Each row has a name. Each piece below is followed by the name of the row it came from, unless a question asks for something else. Each question is about the rows just above it.

Simi: [ 12   0  11  -4  12   6  10  12   1   1 -21  -3   3  12   2  14   9  -7
  -1  -5  -2  19  -2 -31  -1  10  -5 -13  -8   3   5 -13  -5  48  -5  13
   3 -15  20   1   7   4  21  -3  10  -3  -1   0 -23  -8   6  -2 -12]
Boze: [ 11   2  11  -2  13   8   8   8   1  -1 -20  -2   4  11   1  13   9  -7
   0  -6  -2  20   0 -31  -1   6  -5 -11  -4  -4   5 -13  -3   2  -3  10
   2 -20  19   7   1   1  18 -13  10  -7   5   6 -32  -2   6   5 -12]
rikin: [ 12  -1  10  -4  12   4  11  13   2   1 -22  -4   2  12   3  14   9  -7
  -2  -4  -3  19  -3 -30   0  11  -6 -14 -10  -4   5 -13  -6 -56  -6   1
  10  18 -20   3  13   0  16 -16   9  -9   7   9 -36  -1   7   9  10]
dimo: [ -3   6   7   0  15  11   3  -1  -3  -4 -13   2   7   8  -5  15  12 -14
   4  -9  -2  17   6 -24   0  -7  -9  -8   6  12   5  -9   4  28  -2  -1
  -7 -13  20  -1  10   5  22   2  10  -2  -3  -3 -19 -10   5  -5  -4]
dusu: [ 12   0  11  -4  12   6   7  12   0   1 -21  -3   3  12   2  14   9  -7
  -1  -5  -2  19  -2 -31  -1  10  -5 -13  -8   3   5 -13  -5  48  -5  13
   3 -20  18  10   1   0  17 -12  10  -9   7   8 -35  -1   7   8   1]
pufa: [ 12   0  11  -4  12   6  10  12   1   1 -21  -3   3  12   2  14   9  -7
  -1  -5  -2  19  -2 -31  -1  10  -5 -13  -8   3   5 -13  -5  48  -5  13
   3 -20  18  10   1   0  17 -16  10  -9   7   8 -35  -1   7   8   1]
deka: [ 10   2  11  -2  13   8   7   7   0  -1 -19  -2   4  11   0  13  10  -8
   0  -6  -2  20   1 -31  -1   5  -5 -11  -3  -1   5 -13  -2  12  -3   9
   2 -19  20   6   2   1  19 -12  11  -6   4   5 -31  -3   6   4  11]
[  7   8 -35] with -1 step of 1 on every entry: : [  6   7 -36]
Where do [ 12   0  11  -4  12   6  10  12   1   1 -21  -3   3  12   2  14   9  -7
  -1  -5  -2  19  -2 -31  -1  10  -5 -13  -8   3   5 -13  -5  48  -5  13
   3 -20  18  10   1   0  17 -16  10  -9   7   8 -35  -1   7   8   1] appear? : pufa
Where do [ 10  18 -20   3] appear? : rikin

gov: [  3   0  26  -8  43 -27   8]
fim: [  8  -1  29 -12  44 -26   9]
zapu: [-5 26 43  0 -8 17 -1]
Metav: [  0  -4  29  -9  43 -28   4]
Move every entry of [8] by +1 step of 1. : [9]
The one value in gov and fim: : [8]
Move every entry of [  8  -1  29 -12] by -1 step of 1. : [  7  -2  28 -13]
Where do [ 0 26 -8 43] appear? : gov
Shift each entry of [ 0 -4] by +1 times 1: : [ 1 -3]

Mizi: [  0  22  15 -12  -1   4 -14]
gem: [15  1  3  3  2  2  0]
tozu: [  0  22 -36 -12   3 -18   4]
[  0  22  15 -12  -1   4 -14] : Mizi
[  0  22 -36 -12   3 -18   4] : tozu
[15  1  3  3  2  2] : gem
[ 15 -12  -1   4] : Mizi

Ren: [ 38 -22 -12 -20 -12  -7  19 -49  14  17  -9   8  21   3 -20  -4]
zudi: [ 10   8  15 -11 -19 -29   6 -33  53  44  -2  23   4  22  13   8]
Vek: [  2  10  35  -8 -20  -7  19 -49  14  17  -9 -26  21   3  28  -4]
fabib: [ 21   2  21  -5  23  -6   1   0  33  -7   2  11  21  -5   0 -16]
zut: [ -3 -12 -16  -1  26 -15   1 -23  22  23   0  22  30  -6 -27  12]
zona: [-12   2 -16  -1  26 -15   1 -23  22  23   0  22  30  -6 -27  12]
Lopo: [ 10   8  15 -11 -19 -29   6 -33  53   8 -15  54  36 -13  -3  11]
fam: [ 33  40  38 -21 -24 -20 -12   9  32  10   6  50  39 -12 -22 -37]
The one value in zona and Vek: : [2]
[ 38 -21 -24 -20 -12] is in which row? : fam
The one value in Lopo and Vek: : [10]
Which row holds [ 38 -22 -12 -20 -12  -7  19 -49  14  17  -9   8  21   3 -20  -4]? : Ren
Which value is in both zut and Ren? : [-12]

nule: [ 0  2 -2  0  0  1  2  2 -2 -3 -2  0 -1  2 -2  0 -3  2 -2 -1 -2  0  2  1
  0  1  3  2  2  2  0  1  2  2  0 -1  0  1  1  2 -1 -2 -1  3 -1  0  1 -1
  2  0]
bimi: [ -9 -15 -22 -16   8  -6   9  -1   7   1  22 -14   0  -4   0   2   9 -15
  12  14   5   1  -4  -1   5  -9   5  -9   1   6 -21 -10 -17   5   3  -9
  -4   6 -10   2  -7  -6   0  -1 -23  -4   6   8 -10   4]
tunun: [-20 -32 -45 -32  15 -12  18  -2  14   2  44 -28   1  -8  -1   5  18 -30
  25  29   9   2 -10  -1   9 -19  10 -17   2  13 -41 -20 -36   9   7 -18
  -6  12 -20   4 -14 -12   1  -2 -46  -7  11  15 -21   8]
Move every entry of [-9  1  6] by +1 step of 1. : [-8  2  7]
Move every entry of [-1  3 -1] by -1 step of 1. : [-2  2 -2]
[-4  0] with +1 step of 1 on every entry: : [-3  1]
[0] with -1 step of 1 on every entry: : [-1]

Zin: [ 27 -29  36   2  -6 -34  -7  22 -29  24   3 -21 -17 -49]
gizos: [ 45  27 -29  36   2  11 -35  41  17  39  59  38  27  -9]
geka: [-29  25  -5   0 -34 -27   5  -6 -30  -8  10 -18 -27 -29]
[-29  24] is in which row? : Zin
[41 17 39] with -1 step of 1 on every entry: : [40 16 38]
[ 27 -29  36   2  11 -35] is in which row? : gizos
Move every entry of [-34] by -1 step of 1. : [-35]
Which value is in both gizos and geka? : [-29]
Shift each entry of [-21] by -1 times 1: : [-22]
[ -5   0 -34 -27   5] is in which row? : geka

